Each row has a name. After each piece below comes the name of the row it's from, unless a question asks for something else. Each question is about the rows just above it.

[-6.72 -5.08 -2.13  1.29  1.30  2.73 -3.34 -3.35 -0.41 -2.15]  G
[-7.60 -4.49 -4.12  2.10 -2.12  2.00  4.43  2.27 -1.09  1.23]  R
[ 2.26 -4.15  1.70  5.34  5.24  1.91  0.55 -4.18  2.96  1.46]  Q
[-7.60 -4.49 -4.12  2.10 -2.12  2.00 -0.41 -0.93 -0.21 -2.06]  B
[-1.37 -1.14  6.98  2.79  2.19  1.79 -1.65  5.61 -2.76  1.80]  A
[-1.13  6.98  2.79 -2.54  4.55  3.17  2.87 -3.07  7.04  1.45]  E
[ 1.41  0.09 -2.29 -2.29  4.55  3.17 -2.53  3.80  0.26  0.32]  K
[ 8.39  1.28 -0.19  2.61 -2.14 -4.63  0.83 -2.36 -1.43  0.23]  F
[ 0.75 -1.07  5.42 -0.20  2.33  3.17 -3.19  7.07 -1.53  1.84]  H
[-7.60 -4.49  4.22  2.10 -2.12  2.00 -0.41 -0.93 -0.21 -2.06]  P
Shared by G and B: => [-0.41]
asked: [-1.14  6.98  2.79] => A
asked: [-1.13  6.98  2.79 -2.54  4.55] => E

[-0.94  3.16  5.12  2.92  4.86  1.54  2.49  0.16 -2.90 -1.75  2.52] : W
[ 0.54  0.15 -2.62 -0.31 -1.10  0.16 -2.78  0.18  4.72  2.92  0.06] : N
[ 1.82 -8.15  0.54 -8.38  4.86  1.54 -8.31  4.22  2.05  3.64 -1.08] : X
Shared by X and N: => [0.54]
Shared by N and X: => [0.54]
asked: [-0.94  3.16  5.12  2.92  4.86  1.54  2.49  0.16 -2.90 -1.75  2.52] => W
Where do [-0.94  3.16  5.12  2.92  4.86  1.54  2.49  0.16 -2.90 -1.75] appear? => W
asked: [ 0.54  0.15 -2.62 -0.31 -1.10  0.16] => N
asked: [ 1.82 -8.15  0.54 -8.38  4.86  1.54 -8.31  4.22  2.05  3.64 -1.08] => X

